Each row is followed by its class.
[-16  14   6 -42  -7  30   1   0  16   7 -25  -1   1  -1  10  -3  -1  28
  -1  -1  28  -1 -20  10 -15  -4   1   9   7  -9   1  17  -9   6  -4   7
  -5]	T
[-12   4  16 -49  -5  16  -4  -2  17   1 -25  -3   7  -1   7  -2 -13  37
  -1 -19  40   4 -34   3 -17   5  13  -8  11 -14  -6   1 -10  26  -4  -5
 -11]	T
[ -4  -6   3   2   3  -4 -14  -2  -4   3  -9  -5   6   2   5  -4   7   8
  -5  -1   1  12  -2  -5  -8   6   3  -1  11  -5  -3   6   0   4   3   9
  -8]	C
[-24  -4   0 -31  22  10 -19  -3  27   1 -19  -6  16  -6   5 -12  -6  22
  -2 -15  35  14 -37   9  -6  32   8   1  14 -16  -2   6  -7  -2 -18  29
  -6]	W
[ -2   5   2  -3 -11  -1 -30  -6  -4  10 -14 -41   9  -1  13 -10  -5  16
  -7  -6  13   4  -8  13  -4  23   0  -3  12 -17   0   6   4  14  -2  -1
 -11]	H
[  5   9   2  -7  -5  -1 -24  -6   2   2 -10 -13   8   2   6  -5   2  19
 -14  -3  11  13  -6  19  -6  15  -2   6   9 -16   6   3  -5  12  -2   2
 -13]	H
[-38  -2  -3 -29  26  12  -9   3  20   0  -9  -1   8  -9   4 -15  -3  30
   3  -5  32   7 -29  15  -9  18  11  -1  15 -15   1   7  -5  -6 -36  28
 -11]	W
[-24  -7  -3 -50   8  13   2  -4   7   8 -11  -2  10   1  -2  -5  -5  28
   8  -5  45   9 -35   9  -9  17  11   1  -2 -14   8  10  -8  -1 -21  15
  -6]	Q
[  3   6   2 -19  16   7  -1   5   9  -2  -6   0   4   6   0   6  -2   9
  -2 -13  27   2 -14   3   1  15   4   1  -1  -4  -1  -8   3   6  -2  -6
  -3]	A
[ 27   8  -4   9 -78  -2 -17  10 -20   2  12  -3   2   4  -2   5   4   2
  -6  -4  -7   1  12   3  12 -14 -12  11   2   0   3   0   4  11   8 -13
  -6]	H
[ -7  -9   5 -13  16  -8  14  10   2  -3  -7   8   2   2 -10   4   8 -12
  -5 -20  19  12 -27  -3   3 -12  -5  -3  -3  11   2   3   1  -4   3   4
  -1]	A
[-21   1  -3 -40   5   1 -11   1  21   5 -16 -23  10  -3   3  -5  -4  23
   9 -10  33   9 -34  13 -11   2  11   2   9 -14  -6  11  -5   7 -11  14
  -9]	A
[-61  -3  22 -26   3   0 -45 -24  25  14 -38 -19  11  -9  27 -19 -15  73
  -8 -15  27  11 -40  31 -19  33  21 -13  42 -38  -5   1  -5  10  -9   3
 -17]	C
[-15   5   9 -24  -7  -6 -32  -7  12   7 -27  -8   5   0  20 -26  -9  53
  -3  -6  21   2 -28  12 -15  13   6  -4  21 -34   2   2  -5  16  -9   3
 -11]	H
[-10   2  10 -14  -5  -6 -50 -17  15   6 -17 -22  13   0  20 -20 -11  58
 -11  -3  24  -1 -29  25 -17  39   7   5  13 -28  -1   5   1  25 -13   2
 -17]	V
[-18 -21  -2 -17  -2   4 -13   0  16   7  -2  -6  14  -3   9 -19  -4  17
   3  -8  19   8 -17   8  -4   1  -5   9  21   0   7  13   2  19  -7  17
  -5]	E
[-15  13   6 -26 -14  12 -35 -15   1  10 -25 -19  11  14  12 -10  -7  46
  -3   0  28   6 -27  16 -22  22  13   6  12 -22   3   5  -1  14 -13   5
 -13]	H
[-12  -4   9 -31   6   5  -9   1  16   3 -21  -6   9  11   6  -9   0  16
   2 -22  33   8 -33   3 -17   4   8  -1  10  -9  -5   7   5  12  -4  10
 -10]	A
[ -7   4  13 -44 -15  15 -11  12  12  -1 -16  -1  -2   5   3 -32   3  39
   1 -14  41   8 -35   3  -4  -5   1   0  13 -12  -5  23  -3  14   0  12
 -12]	T
[-28   2  15 -46   0   8  -7  -4  18   6 -31 -16   4  -3  12   0  -2  34
   1 -16  38   9 -41  15 -13  -3  15  -5  28 -24  -5   4 -13  16  -1  -2
  -9]	T
[-17  14   1 -37  -5  15 -40 -10  17  11 -14 -20  11  -4  24 -21  -6  57
   1  -1  31  13 -25  19 -19  33   3   8  14 -39  11   6  -7  15 -22  14
 -14]	V
[-10  15  19 -22  -3   4 -33 -16  16   3 -24 -13   7  -2  19 -13 -10  43
 -12   9  23  12 -20  10 -17  30   4 -10  15 -26  -7  11  -3  12  -6  -5
 -12]	H
[  7   1  11 -19  -4  12 -11   5   2   2   3  -2   7  -6   1  -7   0  -1
   1 -10  16  12 -14  -1  -4   1  -3   2   9   2   7   6   3   7  -3  27
  -8]	E
